Below is a small trained network, with its code and all its weights. Each question gives an input and a class and asks what happens when units are switched off, that is, made to give their printed mean instead of their output.

import numpy as np


def w(rows, s, z=0):
    codes = np.array(rows[::2]) - 128.0
    scale = np.full(codes.shape[1], s)
    scale[-1] = z or s
    return codes * scale


def norm(h):
    return h / np.sqrt((h * h).mean(-1, keepdims=True) + 1e-5)


def f(y):
    return np.maximum(y, 0)


def log_softmax(a):
    a = a - a.max(-1, keepdims=True)
    return a - np.log(np.exp(a).sum(-1, keepdims=True))


def net(x, mask):
    res = np.array(x, float).reshape(1, 4) / 4 @ E
    u = 0
    for l in range(2):
        y = f(norm(res) @ A[l][:, :-1].T + A[l][:, -1])
        res = res + np.where(mask[u : u + 10], y, B[l][:, -1]) @ B[l][:, :-1]
        u += 10
    return log_softmax(norm(res)[-1] @ U[:, :-1].T + U[:, -1])


A, B = {}, {}
E = w([
[197,121,104,140,128,94,74,144,94],'x0',
[145,111,140,118,123,2,111,197,89],'x1',
[141,245,84,130,132,165,167,56,171],'x2',
[178,102,201,99,207,100,157,90,135],'x3',
],0.00059)
A[0] = w([
[168,70,141,156,143,100,92,172,98,205],'0.n0',
[129,184,26,153,119,102,83,141,115,112],'0.n1',
[156,60,153,149,119,97,59,155,56,189],'0.n2',
[142,123,90,170,134,233,68,110,84,144],'0.n3',
[108,154,142,90,168,47,179,80,141,254],'0.n4',
[151,124,206,102,167,75,175,156,128,119],'0.n5',
[6,127,191,129,128,134,191,129,130,144],'0.n6',
[53,148,149,85,134,149,198,95,127,30],'0.n7',
[65,142,117,146,78,137,161,160,139,139],'0.n8',
[99,119,155,161,135,200,157,105,182,120],'0.n9',
],0.002,0.00083)
B[0] = w([
[115,79,113,93,142,166,159,90,192,232],'0.n0',
[214,140,136,83,105,151,142,155,96,207],'0.n1',
[47,99,162,114,143,99,136,93,229,249],'0.n2',
[198,148,83,52,118,61,184,146,145,218],'0.n3',
[171,105,206,118,209,91,250,168,149,227],'0.n4',
[125,185,46,87,105,161,143,98,157,211],'0.n5',
[198,117,20,28,127,112,92,55,140,222],'0.n6',
[158,64,114,158,165,67,76,116,184,193],'0.n7',
[185,129,119,110,91,177,59,137,106,193],'0.n8',
[220,161,130,73,111,132,87,133,111,231],'0.n9',
],0.0018,0.0017)
A[1] = w([
[118,75,103,78,109,128,30,86,145,212],'1.n0',
[2,97,178,152,131,155,62,164,144,96],'1.n1',
[177,139,131,119,126,159,71,90,97,203],'1.n2',
[117,123,155,100,148,59,152,149,120,147],'1.n3',
[167,185,111,123,108,134,175,176,88,194],'1.n4',
[112,138,152,128,156,173,137,79,162,108],'1.n5',
[97,96,231,151,190,115,141,107,145,254],'1.n6',
[142,171,203,181,152,147,180,139,68,102],'1.n7',
[107,133,107,169,40,89,116,170,137,192],'1.n8',
[152,216,135,126,183,118,151,79,134,196],'1.n9',
],0.0024,0.0006)
B[1] = w([
[110,156,149,176,133,115,148,125,95,250],'1.n0',
[116,121,117,213,92,134,66,84,74,154],'1.n1',
[129,171,99,99,106,144,133,181,101,206],'1.n2',
[173,149,128,124,133,200,140,77,141,189],'1.n3',
[99,122,99,127,125,189,89,87,71,207],'1.n4',
[136,121,142,138,96,51,143,174,141,184],'1.n5',
[135,184,65,106,102,142,121,146,99,205],'1.n6',
[11,204,184,254,147,160,121,136,29,139],'1.n7',
[171,145,162,124,174,156,133,128,172,161],'1.n8',
[57,55,169,156,130,94,115,158,114,251],'1.n9',
],0.0026,0.002)
U = w([
[79,159,148,177,163,152,123,192,110,2],'0',
[182,92,152,24,193,68,213,85,243,174],'1',
[144,143,195,227,85,139,49,183,149,78],'2',
[204,229,20,57,44,249,60,146,32,164],'3',
[9,29,120,208,72,89,46,79,155,137],'4',
[60,218,221,238,209,139,179,141,2,128],'5',
],0.0056,0.0055)

Each question gives the input, the list of numbers given to net, and the class t.
The units are the neurons (one row each of A and B). Each row of codes is followed by its name. A weight is (code - 128) times the scale printed after its matrix; where a second scale follows, it is the last column's (A, B and U).
mask holds one flag per neuron, layer by layer. A switched-off neuron (its flag False) gives its mean, the last column of its row in B, instead of its output. The means were averaged over made-up inputs and are rounded, as every weight is.
A unit's drop is (log p(t) with every unit on - log p(t) with that unit switched off) / (log p(t) with every unit on - log p(t) with every unit switched off).
unit that matters most: the unit with the biggest drop
k most important neurons: the k neurons with the biggest drops, biggest first
k most important neurons of layer l: the k neurons of layer l with the biggest drops, biggest first
drop of u: that unit's drop, to one decimal
input [-1,8,5,-2], class 5: 2 most important neurons : 0.n4, 0.n6
input [0,4,-8,2], class 4: 2 most important neurons of layer 1 : 1.n1, 1.n6
input [-5,8,-2,-3], class 1: most important neuron : 1.n9
input [6,5,-8,2], class 4: 2 most important neurons : 0.n2, 1.n1
input [6,6,-8,-3], class 4: 3 most important neurons : 0.n2, 1.n1, 0.n0
input [-2,2,6,-2], class 5: 2 most important neurons of layer 1 : 1.n9, 1.n6
input [8,6,-2,-1], class 1: 2 most important neurons of layer 1 : 1.n9, 1.n3
input [7,-1,-5,0], class 4: 3 most important neurons of layer 0 : 0.n2, 0.n4, 0.n6
input [-8,2,-4,-4], class 3: 3 most important neurons : 0.n6, 0.n8, 1.n9
input [3,4,-4,-5], class 4: 3 most important neurons of layer 0 : 0.n2, 0.n0, 0.n9
input [2,-2,6,7], class 5: 2 most important neurons : 1.n7, 0.n6
input [0,-3,4,7], class 5: 4 most important neurons : 1.n7, 0.n6, 0.n2, 0.n0
input [-7,-6,-7,2], class 3: 3 most important neurons : 0.n2, 0.n4, 0.n9
input [4,-4,-4,-4], class 1: 2 most important neurons : 0.n3, 0.n2
input [6,0,-5,2], class 4: unit that matters most : 1.n1
input [-7,-4,-7,-6], class 3: 2 most important neurons : 0.n6, 1.n9
input [1,1,7,-1], class 5: 2 most important neurons of layer 1 : 1.n9, 1.n7
input [8,7,1,-2], class 1: 2 most important neurons of layer 0 : 0.n2, 0.n0
input [7,2,-7,3], class 4: 3 most important neurons of layer 0 : 0.n2, 0.n3, 0.n4
input [2,-3,-7,-3], class 4: most important neuron : 1.n1
input [6,2,-4,0], class 4: drop of 0.n4 : 0.2
input [3,4,6,2], class 5: drop of 1.n7 : 0.1
input [-1,3,6,3], class 5: drop of 1.n7 : 0.3
input [-2,3,8,-1], class 5: drop of 1.n6 : 0.0
